Below are the code and all the weights of a small trained network. Each question names an input and a class and asks about switching units off, where a switched-off unit gives its printed mean instead of its output.

import numpy as np


def w(rows, s, z=0):
    codes = np.array(rows[::2]) - 128.0
    scale = np.full(codes.shape[1], s)
    scale[-1] = z or s
    return codes * scale


def f(y):
    return np.maximum(y, 0)


def log_softmax(a):
    a = a - a.max(-1, keepdims=True)
    return a - np.log(np.exp(a).sum(-1, keepdims=True))


def net(x, mask):
    res = np.array(x, float).reshape(1, 4) / 4 @ E
    y = f(res @ A[0][:, :-1].T + A[0][:, -1])
    res = res + np.where(mask, y, B[0][:, -1]) @ B[0][:, :-1]
    return log_softmax(res[-1] @ U[:, :-1].T + U[:, -1])


A, B = {}, {}
E = w([
[136,1,180,84,77,208,184,112],'x0',
[207,241,158,9,72,80,165,162],'x1',
[205,98,176,130,21,154,53,59],'x2',
[189,98,24,157,100,44,157,95],'x3',
],0.0081)
A[0] = w([
[79,3,158,78,94,229,242,96,242],'n0',
[204,162,122,45,126,29,166,161,206],'n1',
[37,119,152,133,222,156,155,170,220],'n2',
[130,108,56,153,196,96,133,153,254],'n3',
[113,130,85,168,168,62,77,99,191],'n4',
[141,112,162,148,35,162,123,21,167],'n5',
[201,87,162,115,37,154,150,149,144],'n6',
[102,83,119,148,143,184,107,108,52],'n7',
[163,111,151,161,81,141,53,38,154],'n8',
[142,233,93,118,94,13,91,110,80],'n9',
[187,60,156,126,60,189,96,49,99],'n10',
[89,149,198,107,160,237,104,144,123],'n11',
[60,83,112,147,155,196,166,145,85],'n12',
[62,179,223,111,166,202,114,193,160],'n13',
[98,202,79,67,157,70,204,188,196],'n14',
],0.0077,0.0024)
B[0] = w([
[188,23,37,105,213,143,85,130,248],'n0',
[152,169,138,81,141,77,148,213,227],'n1',
[147,136,121,146,52,186,43,72,211],'n2',
[120,87,143,177,149,136,90,70,197],'n3',
[151,100,165,161,172,190,140,93,190],'n4',
[96,98,131,152,118,201,94,87,210],'n5',
[81,163,141,138,95,157,163,81,204],'n6',
[148,110,53,37,110,128,146,187,168],'n7',
[162,76,127,155,120,187,55,53,205],'n8',
[201,101,112,58,183,82,149,211,219],'n9',
[71,94,143,254,171,197,103,70,218],'n10',
[183,155,71,77,27,120,36,124,193],'n11',
[174,115,82,72,81,116,64,158,183],'n12',
[123,186,107,107,100,124,28,101,204],'n13',
[145,146,150,200,196,58,175,163,219],'n14',
],0.0077,0.011)
U = w([
[61,84,143,224,183,189,147,65,194],'0',
[199,88,92,46,119,126,113,152,118],'1',
[102,189,197,79,106,88,254,172,3],'2',
[127,192,140,127,205,62,190,180,191],'3',
[104,212,155,110,24,161,96,94,138],'4',
],0.0092,0.0028)

Each question gives the input, the list of numbers given to net, and the class t.
The units are the neurons (one row each of A and B). Each row of codes is followed by its name. A weight is (code - 128) times the scale printed after its matrix; where a second scale follows, it is the last column's (A, B and U).
mask holds one flag per neuron, in row order. A switched-off neuron (its flag False) gives its mean, the last column of its row in B, instead of its output. The means were averaged over made-up inputs and are rounded, as every weight is.
A unit's drop is (log p(t) with every unit on - log p(t) with that unit switched off) / (log p(t) with every unit on - log p(t) with every unit switched off).
The circuit of an input: a set's keep is (log p(t) with only the set's units on - log p(t) with every unit switched off) / (log p(t) with every unit on - log p(t) with every unit switched off). Starting from the 12 units with the biggest drops (on a tie, the unit counted first), units are removed one at a time, each time the one whose removal leaves the highest keep (on an exact tie, the one counted first), for as long as the keep stays at least 0.8.
circuit, biggest first: the units of the circuit, biggest drop first
unit that matters most: the unit with the biggest drop
k most important neurons: the k neurons with the biggest drops, biggest first
drop of u: that unit's drop, to one decimal
input [-8,-1,-4,-3], class 3: circuit, biggest first : n14, n8
input [1,5,4,1], class 4: 3 most important neurons : n0, n6, n14
input [0,-4,1,-2], class 1: circuit, biggest first : n10, n7
input [-1,6,-3,-8], class 4: unit that matters most : n13
input [-1,1,4,4], class 0: 2 most important neurons : n11, n12
input [0,4,6,4], class 4: 3 most important neurons : n0, n6, n14
input [5,-6,-5,6], class 1: 2 most important neurons : n12, n10
input [5,2,0,-1], class 0: 2 most important neurons : n9, n1
input [1,-4,2,-5], class 1: 4 most important neurons : n0, n11, n7, n6
input [0,1,2,3], class 4: 2 most important neurons : n0, n14
input [-2,3,-1,-5], class 4: 2 most important neurons : n0, n13
input [3,-6,4,-8], class 1: 4 most important neurons : n0, n11, n7, n12
input [8,-4,-1,-2], class 1: 2 most important neurons : n0, n12
input [7,8,5,3], class 0: unit that matters most : n10
input [-2,2,5,0], class 4: 2 most important neurons : n0, n14
input [4,4,6,3], class 0: drop of n10 : 0.1
input [-1,-1,-8,-3], class 4: drop of n0 : 0.2
input [1,3,-6,-1], class 3: drop of n14 : 0.3
input [6,-1,8,-6], class 0: drop of n10 : 1.5
input [2,-7,-8,-2], class 1: unit that matters most : n12
